Here is a tiny trained network, its code and every weight. The questions are about switching its units off for an input and a target symbol, where a switched-off unit gives its printed mean instead of its output.

import numpy as np


def w(rows, s, z=0):
    codes = np.array(rows[::2]) - 128.0
    scale = np.full(codes.shape[1], s)
    scale[-1] = z or s
    return codes * scale


def norm(h):
    return h / np.sqrt((h * h).mean(-1, keepdims=True) + 1e-5)


def f(y):
    return y / 2 * (1 + np.tanh(0.7978845608 * (y + 0.044715 * y**3)))


def softmax(a):
    e = np.exp(a - a.max(-1, keepdims=True))
    return e / e.sum(-1, keepdims=True)


def log_softmax(a):
    a = a - a.max(-1, keepdims=True)
    return a - np.log(np.exp(a).sum(-1, keepdims=True))


def net(x, mask):
    ids = ['αβγεζθλμπστφψω'.index(c) for c in x.split()]
    T = len(ids)
    res = E[ids] + P[:T]
    u = 0
    for l in range(2):
        q, k, v = (norm(res) @ M[l].T for M in (Q, K, V))
        z = softmax(np.where(np.tri(T) > 0, q @ k.T / 4**0.5, -1e9)) @ v
        res = res + np.where(mask[u], z, O[l][:, -1]) @ O[l][:, :-1]
        u += 1
        y = f(norm(res) @ A[l][:, :-1].T + A[l][:, -1])
        res = res + np.where(mask[u : u + 4], y, B[l][:, -1]) @ B[l][:, :-1]
        u += 4
    return log_softmax(norm(res)[-1] @ U[:, :-1].T + U[:, -1])


Q, K, V, O, A, B = {}, {}, {}, {}, {}, {}
E = w([
[100,158,140,112,196],'α',
[186,34,73,118,107],'β',
[154,73,87,120,109],'γ',
[147,78,87,115,141],'ε',
[84,190,180,115,212],'ζ',
[103,138,145,79,194],'θ',
[161,35,90,100,119],'λ',
[179,63,84,118,102],'μ',
[137,75,106,96,149],'π',
[135,79,85,124,156],'σ',
[104,171,120,95,197],'τ',
[112,79,130,89,172],'φ',
[106,252,175,159,164],'ψ',
[103,156,165,90,218],'ω',
],0.012)
P = w([
[131,153,154,134,87],'0',
[148,44,159,59,203],'1',
[178,171,52,49,131],'2',
[175,110,195,150,96],'3',
[113,120,112,68,198],'4',
[157,208,45,93,117],'5',
[182,109,184,158,113],'6',
[94,128,155,77,121],'7',
[132,202,9,158,99],'8',
[193,137,214,146,120],'9',
[104,55,121,126,155],'10',
[97,220,6,123,111],'11',
[197,121,190,168,135],'12',
[72,73,141,85,101],'13',
],0.018)
Q[0] = w([
[66,168,167,180,161],'0.h1',
[93,176,173,247,117],'0.h1',
[143,66,129,190,63],'0.h1',
[144,2,158,135,218],'0.h1',
],0.0054)
K[0] = w([
[142,193,191,121,95],'0.h1',
[72,91,55,187,81],'0.h1',
[62,130,126,253,83],'0.h1',
[143,92,229,116,97],'0.h1',
],0.0062)
V[0] = w([
[51,254,41,138,51],'0.h1',
[66,111,141,192,103],'0.h1',
[78,114,54,59,160],'0.h1',
[195,144,77,150,188],'0.h1',
],0.0096)
O[0] = w([
[172,108,118,117,113,2],'0.h1',
[240,139,255,109,103,47],'0.h1',
[236,77,55,107,107,153],'0.h1',
[82,122,112,188,172,153],'0.h1',
],0.0089,0.0079)
A[0] = w([
[94,212,154,178,103,5],'0.n1',
[99,119,161,61,156,147],'0.n2',
[71,174,193,180,77,135],'0.n3',
[74,182,180,254,125,120],'0.n4',
],0.0067,0.0026)
B[0] = w([
[65,2,110,93,172,96],'0.n1',
[110,65,59,227,119,231],'0.n2',
[221,116,109,94,227,180],'0.n3',
[198,98,77,86,63,252],'0.n4',
],0.0085,0.0019)
Q[1] = w([
[2,71,139,99,126],'1.h1',
[157,65,113,249,182],'1.h1',
[249,99,211,225,231],'1.h1',
[213,201,144,172,61],'1.h1',
],0.012)
K[1] = w([
[199,157,129,249,173],'1.h1',
[186,206,218,25,136],'1.h1',
[144,120,221,9,80],'1.h1',
[28,166,56,37,101],'1.h1',
],0.013)
V[1] = w([
[76,181,159,126,77],'1.h1',
[11,2,174,95,171],'1.h1',
[131,76,245,191,85],'1.h1',
[167,120,64,149,7],'1.h1',
],0.011)
O[1] = w([
[46,177,84,184,95,1],'1.h1',
[110,57,183,151,18,141],'1.h1',
[186,181,173,254,75,37],'1.h1',
[200,101,16,161,158,107],'1.h1',
],0.015,0.0057)
A[1] = w([
[122,79,3,86,156,255],'1.n1',
[81,102,166,36,149,71],'1.n2',
[149,116,126,61,186,97],'1.n3',
[94,168,61,40,114,192],'1.n4',
],0.015,0.0049)
B[1] = w([
[70,176,148,146,192,251],'1.n1',
[179,212,8,106,94,193],'1.n2',
[102,24,114,144,61,192],'1.n3',
[21,98,87,231,84,200],'1.n4',
],0.015,0.017)
U = w([
[42,115,56,143,59,98],'α',
[35,159,107,167,162,108],'β',
[183,77,209,92,155,254],'γ',
[198,83,53,73,103,70],'ε',
[159,88,112,112,198,118],'ζ',
[176,181,96,64,122,207],'θ',
[126,2,149,87,191,23],'λ',
[91,125,178,238,86,104],'μ',
[198,186,81,149,180,152],'π',
[54,54,215,145,74,65],'σ',
[105,191,193,140,224,149],'τ',
[89,171,207,62,142,231],'φ',
[93,112,184,55,98,185],'ψ',
[192,107,61,201,90,94],'ω',
],0.012,0.0031)

Each question gives the input, a string of symbols that net reads in full, and the target symbol t.
The units are the heads (4 rows each of Q, K, V and O) and the neurons (one row each of A and B). Each row of codes is followed by its name. A weight is (code - 128) times the scale printed after its matrix; where a second scale follows, it is the last column's (O, A, B and U).
mask holds one flag per unit, layer by layer, with each layer's heads first. A switched-off unit (its flag False) gives its mean, the last column of its rows in O or B, instead of its output. The means were averaged over made-up inputs and are rounded, as every weight is.
A unit's drop is (log p(t) with every unit on - log p(t) with that unit switched off) / (log p(t) with every unit on - log p(t) with every unit switched off).
The circuit of an input: a set's keep is (log p(t) with only the set's units on - log p(t) with every unit switched off) / (log p(t) with every unit on - log p(t) with every unit switched off). Starting from all 10 units, units are removed one at a time, each time the one whose removal leaves the highest keep (on an exact tie, the one counted first), for as long as the keep stays at least 0.8.
units of the circuit, in order: the units of the circuit, biggest drop first
unit that matters most: the unit with the biggest drop
k most important neurons: the k neurons with the biggest drops, biggest first
top k neurons in layer l: the k neurons of layer l with the biggest drops, biggest first
input φ γ ζ λ, target μ: units of the circuit, in order -> (1.h1 0.h1 1.n2)
input μ γ λ τ λ γ ε α σ ψ γ γ γ, target λ: units of the circuit, in order -> (1.n2 1.n4)
input τ θ γ σ ε, target λ: top 3 neurons in layer 1 -> (1.n2 1.n4 1.n3)
input β β σ ψ β μ φ σ λ π ε π μ φ, target π: units of the circuit, in order -> (1.h1 1.n4)
input α θ ψ τ π τ γ τ ζ π, target θ: units of the circuit, in order -> (1.n4 1.n2)
input σ λ ψ γ θ α μ, target γ: top 3 neurons in layer 1 -> (1.n4 1.n2 1.n1)
input π μ μ α σ μ α λ σ ζ, target σ: most important neuron -> (0.n2)
input θ μ β λ ε θ μ λ τ σ σ σ σ α, target λ: units of the circuit, in order -> (1.h1 1.n4 1.n3)
input γ σ λ θ, target π: 2 most important neurons -> (0.n3 1.n4)
input φ β α μ σ β ω γ μ ζ τ α ω α, target φ: top 2 neurons in layer 1 -> (1.n4 1.n3)
input ζ π ψ μ ψ γ α φ, target ε: 2 most important neurons -> (0.n4 0.n3)
input α λ φ φ τ λ σ γ σ ω φ, target φ: top 2 neurons in layer 1 -> (1.n4 1.n3)
input σ σ ψ ω, target γ: top 3 neurons in layer 1 -> (1.n4 1.n1 1.n2)
input ω ω λ μ ε, target π: top 2 neurons in layer 1 -> (1.n4 1.n3)
input λ τ ε σ, target ω: units of the circuit, in order -> (0.h1 1.h1 0.n3)
input λ σ μ μ θ β μ τ α γ, target ω: top 2 neurons in layer 1 -> (1.n1 1.n4)
input μ ε μ τ σ μ ψ, target λ: 3 most important neurons -> (0.n3 0.n1 1.n2)
input λ β λ ε β λ λ, target ω: 3 most important neurons -> (0.n4 1.n1 1.n4)
input ψ σ α ζ λ α σ, target τ: units of the circuit, in order -> (0.h1 1.h1 0.n3 1.n4)
input γ ω σ θ ζ λ μ ψ σ ω β τ φ λ, target σ: 4 most important neurons -> (0.n2 0.n4 1.n2 1.n1)
input σ θ λ γ, target γ: unit that matters most -> 0.h1
